Below is a small trained network, with its code and all its weights. Each question gives an input and a target symbol and asks what happens when units are switched off, that is, made to give their printed mean instead of their output.

import numpy as np


def w(rows, s, z=0):
    codes = np.array(rows[::2]) - 128.0
    scale = np.full(codes.shape[1], s)
    scale[-1] = z or s
    return codes * scale


def f(y):
    return np.maximum(y, 0)


def softmax(a):
    e = np.exp(a - a.max(-1, keepdims=True))
    return e / e.sum(-1, keepdims=True)


def log_softmax(a):
    a = a - a.max(-1, keepdims=True)
    return a - np.log(np.exp(a).sum(-1, keepdims=True))


def net(x, mask):
    ids = ['αβδζηθτφω'.index(c) for c in x.split()]
    T = len(ids)
    res = E[ids] + P[:T]
    u = 0
    for l in range(2):
        q, k, v = (res @ M[l].T for M in (Q, K, V))
        z = softmax(np.where(np.tri(T) > 0, q @ k.T / 4**0.5, -1e9)) @ v
        res = res + np.where(mask[u], z, O[l][:, -1]) @ O[l][:, :-1]
        u += 1
        y = f(res @ A[l][:, :-1].T + A[l][:, -1])
        res = res + np.where(mask[u : u + 16], y, B[l][:, -1]) @ B[l][:, :-1]
        u += 16
    return log_softmax(res[-1] @ U[:, :-1].T + U[:, -1])


Q, K, V, O, A, B = {}, {}, {}, {}, {}, {}
E = w([
[33,54,86],'α',
[158,156,115],'β',
[95,2,54],'δ',
[114,233,109],'ζ',
[166,165,99],'η',
[63,137,86],'θ',
[115,112,186],'τ',
[97,133,115],'φ',
[68,137,92],'ω',
],0.016)
P = w([
[26,61,161],'0',
[108,105,105],'1',
[112,114,74],'2',
[123,127,41],'3',
[132,151,37],'4',
[150,174,2],'5',
[134,178,24],'6',
],0.0084)
Q[0] = w([
[215,75,189],'L0H1',
[203,102,194],'L0H1',
[167,176,172],'L0H1',
[152,2,129],'L0H1',
],0.0097)
K[0] = w([
[34,184,255],'L0H1',
[215,166,189],'L0H1',
[38,187,111],'L0H1',
[51,177,208],'L0H1',
],0.0083)
V[0] = w([
[60,98,82],'L0H1',
[107,211,164],'L0H1',
[42,202,254],'L0H1',
[76,205,123],'L0H1',
],0.0084)
O[0] = w([
[96,121,204,254],'L0H1',
[148,246,25,83],'L0H1',
[205,212,2,75],'L0H1',
[64,169,24,156],'L0H1',
],0.0055,0.0064)
A[0] = w([
[96,172,102,138],'L0N1',
[180,148,211,116],'L0N2',
[106,160,88,157],'L0N3',
[174,84,69,68],'L0N4',
[226,144,96,169],'L0N5',
[88,86,159,174],'L0N6',
[140,102,173,253],'L0N7',
[157,108,244,221],'L0N8',
[108,205,82,173],'L0N9',
[49,223,132,66],'L0N10',
[161,155,99,107],'L0N11',
[46,54,183,148],'L0N12',
[95,166,90,136],'L0N13',
[134,127,130,101],'L0N14',
[42,132,150,166],'L0N15',
[209,198,169,111],'L0N16',
],0.011,0.0047)
B[0] = w([
[156,101,215,181],'L0N1',
[25,17,132,141],'L0N2',
[147,125,216,183],'L0N3',
[189,172,112,135],'L0N4',
[36,109,128,145],'L0N5',
[191,113,67,198],'L0N6',
[128,113,52,179],'L0N7',
[201,150,2,190],'L0N8',
[84,148,210,214],'L0N9',
[203,169,182,197],'L0N10',
[57,144,32,147],'L0N11',
[159,58,123,245],'L0N12',
[93,82,212,184],'L0N13',
[186,131,167,128],'L0N14',
[91,207,93,212],'L0N15',
[161,9,242,138],'L0N16',
],0.0052,0.012)
Q[1] = w([
[157,59,81],'L1H1',
[155,166,104],'L1H1',
[159,80,2],'L1H1',
[121,112,91],'L1H1',
],0.011)
K[1] = w([
[95,74,14],'L1H1',
[225,68,177],'L1H1',
[208,64,1],'L1H1',
[32,56,55],'L1H1',
],0.0092)
V[1] = w([
[103,124,208],'L1H1',
[255,192,225],'L1H1',
[128,217,136],'L1H1',
[247,58,45],'L1H1',
],0.0091)
O[1] = w([
[89,163,73,222],'L1H1',
[90,91,50,28],'L1H1',
[131,90,8,58],'L1H1',
[165,151,72,3],'L1H1',
],0.011,0.0037)
A[1] = w([
[158,135,89,152],'L1N1',
[183,111,111,199],'L1N2',
[118,63,77,2],'L1N3',
[209,86,176,183],'L1N4',
[79,122,57,172],'L1N5',
[124,59,78,33],'L1N6',
[128,155,159,113],'L1N7',
[157,167,70,70],'L1N8',
[168,90,101,233],'L1N9',
[153,200,116,161],'L1N10',
[82,107,153,86],'L1N11',
[135,140,158,128],'L1N12',
[150,216,155,89],'L1N13',
[177,245,155,164],'L1N14',
[159,172,81,146],'L1N15',
[83,133,163,139],'L1N16',
],0.012,0.007)
B[1] = w([
[141,204,125,131],'L1N1',
[60,187,130,172],'L1N2',
[116,209,192,165],'L1N3',
[125,119,69,254],'L1N4',
[160,46,90,239],'L1N5',
[163,172,220,163],'L1N6',
[123,110,141,167],'L1N7',
[160,116,135,128],'L1N8',
[90,225,125,153],'L1N9',
[86,140,123,164],'L1N10',
[124,141,141,176],'L1N11',
[93,110,143,170],'L1N12',
[124,61,121,193],'L1N13',
[116,114,77,240],'L1N14',
[174,253,108,133],'L1N15',
[174,95,159,178],'L1N16',
],0.0069,0.019)
U = w([
[127,137,178,45],'α',
[121,173,151,104],'β',
[225,72,82,76],'δ',
[136,177,141,254],'ζ',
[107,162,207,85],'η',
[183,52,206,84],'θ',
[88,254,82,163],'τ',
[110,154,200,33],'φ',
[127,70,77,184],'ω',
],0.01,0.0041)

Each question gives the input, a string of symbols that net reads in full, and the target symbol t.
The units are the heads (4 rows each of Q, K, V and O) and the neurons (one row each of A and B). Each row of codes is followed by its name. A weight is (code - 128) times the scale printed after its matrix; where a second scale follows, it is the last column's (O, A, B and U).
mask holds one flag per unit, layer by layer, with each layer's heads first. A switched-off unit (its flag False) gives its mean, the last column of its rows in O or B, instead of its output. The means were averaged over made-up inputs and are rounded, as every weight is.
A unit's drop is (log p(t) with every unit on - log p(t) with that unit switched off) / (log p(t) with every unit on - log p(t) with every unit switched off).
The circuit of an input: a set's keep is (log p(t) with only the set's units on - log p(t) with every unit switched off) / (log p(t) with every unit on - log p(t) with every unit switched off). Starting from the 12 units with the biggest drops (on a tie, the unit counted first), units are removed one at a time, each time the one whose removal leaves the highest keep (on an exact tie, the one counted first), for as long as the keep stays at least 0.8.
units of the circuit, in order: the units of the circuit, biggest drop first
most important unit: the unit with the biggest drop
k most important neurons: the k neurons with the biggest drops, biggest first
top k neurons in layer l: the k neurons of layer l with the biggest drops, biggest first
drop of u: that unit's drop, to one decimal
input δ ζ α τ, target δ: 4 most important neurons	L1N13, L1N14, L0N8, L1N4
input τ δ τ τ η φ, target τ: most important unit	L0H1
input δ δ β, target δ: top 2 neurons in layer 1	L1N13, L1N4
input α η ω, target θ: units of the circuit, in order	L1H1, L1N2
input ζ ζ τ β ζ ζ β, target ω: units of the circuit, in order	L1H1, L0N10, L0N8
input ω δ δ ω τ θ, target δ: top 4 neurons in layer 0	L0N8, L0N6, L0N12, L0N9
input δ ω η, target δ: top 2 neurons in layer 0	L0N8, L0N6
input η η δ δ, target δ: top 2 neurons in layer 1	L1N4, L1N3
input δ ζ η ω, target δ: 2 most important neurons	L0N8, L1N13
input δ ζ ζ, target δ: 3 most important neurons	L0N8, L1N13, L1N14
input τ δ η, target τ: 2 most important neurons	L0N8, L1N5
input ω θ τ, target τ: 3 most important neurons	L0N9, L0N13, L1N5
input ζ ζ η η τ, target ω: 2 most important neurons	L1N5, L0N8
input δ ζ ζ δ ω, target δ: top neuron in layer 1	L1N4
input δ τ ω δ, target δ: top 3 neurons in layer 1	L1N4, L1N14, L1N13
input ω β ω, target η: top 2 neurons in layer 1	L1N5, L1N4
input ζ ζ ω ω τ η, target ω: top 2 neurons in layer 1	L1N5, L1N2
input δ ζ τ, target δ: 4 most important neurons	L1N13, L1N14, L1N4, L0N8
input δ ω ζ ζ, target δ: top 4 neurons in layer 1	L1N13, L1N14, L1N4, L1N3
input τ ζ φ δ, target τ: 2 most important neurons	L0N4, L1N5
input ζ η ζ ζ β φ α, target θ: drop of L1N16	0.1
input φ τ τ, target τ: drop of L0N3	0.0
input ω ζ α, target θ: drop of L1H1	0.7
input β τ α ω, target θ: drop of L0H1	0.3
